Here is a tiny trained network, its code and every weight. The questions are about switching its units off for an input and a class, where a switched-off unit gives its printed mean instead of its output.

import numpy as np


def w(rows, s, z=0):
    codes = np.array(rows[::2]) - 128.0
    scale = np.full(codes.shape[1], s)
    scale[-1] = z or s
    return codes * scale


def norm(h):
    return h / np.sqrt((h * h).mean(-1, keepdims=True) + 1e-5)


def f(y):
    return np.maximum(y, 0)


def log_softmax(a):
    a = a - a.max(-1, keepdims=True)
    return a - np.log(np.exp(a).sum(-1, keepdims=True))


def net(x, mask):
    res = np.array(x, float).reshape(1, 4) / 4 @ E
    u = 0
    for l in range(2):
        y = f(norm(res) @ A[l][:, :-1].T + A[l][:, -1])
        res = res + np.where(mask[u : u + 9], y, B[l][:, -1]) @ B[l][:, :-1]
        u += 9
    return log_softmax(norm(res)[-1] @ U[:, :-1].T + U[:, -1])


A, B = {}, {}
E = w([
[146,133,177,213,145,47,112,61],'x0',
[124,74,223,111,74,156,142,140],'x1',
[2,174,146,131,139,158,185,44],'x2',
[62,95,111,117,86,92,77,153],'x3',
],0.0054)
A[0] = w([
[153,154,124,131,133,187,174,100,95],'L0N1',
[4,114,119,123,107,111,82,126,86],'L0N2',
[100,147,148,126,144,127,153,104,10],'L0N3',
[85,137,185,160,159,60,147,49,53],'L0N4',
[147,169,160,137,164,187,177,80,56],'L0N5',
[50,131,92,85,135,225,170,131,103],'L0N6',
[73,185,38,146,164,109,137,91,47],'L0N7',
[31,170,138,147,127,155,185,73,4],'L0N8',
[66,111,245,125,100,171,153,115,110],'L0N9',
],0.012,0.0029)
B[0] = w([
[120,133,123,125,141,68,167,174,182],'L0N1',
[95,129,112,136,148,26,194,148,218],'L0N2',
[94,110,168,119,138,120,85,112,164],'L0N3',
[131,196,116,169,48,161,93,184,254],'L0N4',
[78,115,95,148,145,36,181,129,207],'L0N5',
[123,189,142,151,47,148,75,163,232],'L0N6',
[164,120,124,103,170,220,207,80,236],'L0N7',
[102,50,143,107,171,108,6,103,247],'L0N8',
[161,138,98,110,183,206,192,76,240],'L0N9',
],0.016,0.008)
A[1] = w([
[93,161,69,130,143,119,95,138,102],'L1N1',
[170,86,111,80,139,188,198,52,33],'L1N2',
[194,64,167,115,131,104,83,149,67],'L1N3',
[137,150,178,220,122,100,122,32,43],'L1N4',
[136,114,150,94,174,177,164,122,153],'L1N5',
[158,204,142,180,61,164,63,166,5],'L1N6',
[209,98,114,96,151,93,85,143,118],'L1N7',
[115,138,163,86,134,52,138,144,174],'L1N8',
[97,76,135,127,117,5,208,118,5],'L1N9',
],0.012,0.0017)
B[1] = w([
[225,89,186,132,115,112,134,136,232],'L1N1',
[161,120,164,86,200,212,166,86,229],'L1N2',
[47,155,113,98,181,124,75,99,197],'L1N3',
[96,151,150,10,44,130,149,199,187],'L1N4',
[216,124,129,115,107,135,140,133,198],'L1N5',
[165,161,160,238,61,166,130,124,253],'L1N6',
[47,99,187,100,132,129,118,91,213],'L1N7',
[177,120,153,189,167,110,122,148,170],'L1N8',
[120,138,116,172,199,44,191,187,205],'L1N9',
],0.012,0.0068)
U = w([
[44,101,169,87,147,137,22,92,164],'0',
[136,190,143,169,20,164,117,168,176],'1',
[169,136,122,70,184,217,191,86,147],'2',
[115,133,114,158,185,31,187,177,138],'3',
[153,125,121,173,156,147,96,123,169],'4',
[127,92,8,118,86,106,102,98,2],'5',
[146,97,29,102,90,99,96,105,18],'6',
],0.011,0.0054)

Each question gives the input, the list of numbers given to net, and the class t.
The units are the neurons (one row each of A and B). Each row of codes is followed by its name. A weight is (code - 128) times the scale printed after its matrix; where a second scale follows, it is the last column's (A, B and U).
mask holds one flag per neuron, layer by layer. A switched-off neuron (its flag False) gives its mean, the last column of its row in B, instead of its output. The means were averaged over made-up inputs and are rounded, as every weight is.
A unit's drop is (log p(t) with every unit on - log p(t) with that unit switched off) / (log p(t) with every unit on - log p(t) with every unit switched off).
The circuit of an input: a set's keep is (log p(t) with only the set's units on - log p(t) with every unit switched off) / (log p(t) with every unit on - log p(t) with every unit switched off). Starting from the 12 units with the biggest drops (on a tie, the unit counted first), units are removed one at a time, each time the one whose removal leaves the highest keep (on an exact tie, the one counted first), for as long as the keep stays at least 0.8.
circuit, biggest first: the units of the circuit, biggest drop first
unit that matters most: the unit with the biggest drop
top k neurons: the k neurons with the biggest drops, biggest first
top k neurons in layer l: the k neurons of layer l with the biggest drops, biggest first
input [-3,5,0,8], class 3: circuit, biggest first -> L0N2
input [4,-6,-3,-4], class 2: top 2 neurons in layer 0 -> L0N6, L0N4
input [7,8,-3,3], class 2: top 3 neurons -> L0N9, L0N6, L1N2
input [0,-8,1,8], class 2: top 3 neurons in layer 0 -> L0N7, L0N5, L0N1
input [2,6,1,8], class 3: top 3 neurons -> L0N2, L0N7, L1N9
input [-3,-4,-1,-5], class 3: top 4 neurons -> L0N1, L0N9, L0N5, L0N4
input [-2,-3,-5,7], class 3: top 3 neurons -> L0N4, L0N6, L0N8
input [5,-7,7,-6], class 0: top 2 neurons -> L0N8, L0N9
input [-4,-4,6,0], class 0: top 2 neurons -> L0N8, L0N6
input [7,2,-6,0], class 1: top 3 neurons -> L0N8, L0N2, L1N6
input [-4,-3,4,3], class 0: top 2 neurons -> L0N8, L0N4
input [2,-8,-8,-6], class 0: top 2 neurons -> L0N4, L0N9
input [1,6,7,2], class 0: top 3 neurons -> L0N8, L0N7, L0N9
input [-6,5,2,-6], class 1: top 3 neurons -> L0N6, L0N7, L0N2
input [5,3,2,-6], class 3: circuit, biggest first -> L0N5
input [-5,7,0,6], class 2: top 3 neurons -> L0N9, L0N4, L0N5
input [8,-1,-2,6], class 1: top 2 neurons -> L0N4, L0N5
input [-7,3,3,-8], class 3: top 2 neurons in layer 0 -> L0N5, L0N1
input [-2,4,0,6], class 3: top 2 neurons in layer 0 -> L0N2, L0N7
input [-7,6,1,-5], class 1: unit that matters most -> L0N6
input [6,-4,-6,-3], class 0: top 2 neurons in layer 1 -> L1N7, L1N3
input [-7,-4,6,-8], class 3: top 4 neurons in layer 0 -> L0N5, L0N1, L0N4, L0N9
input [0,-5,6,-2], class 0: top 2 neurons in layer 0 -> L0N8, L0N9
input [-7,6,1,0], class 1: top 2 neurons in layer 0 -> L0N6, L0N7
input [6,1,-4,-8], class 3: top 2 neurons in layer 0 -> L0N6, L0N5
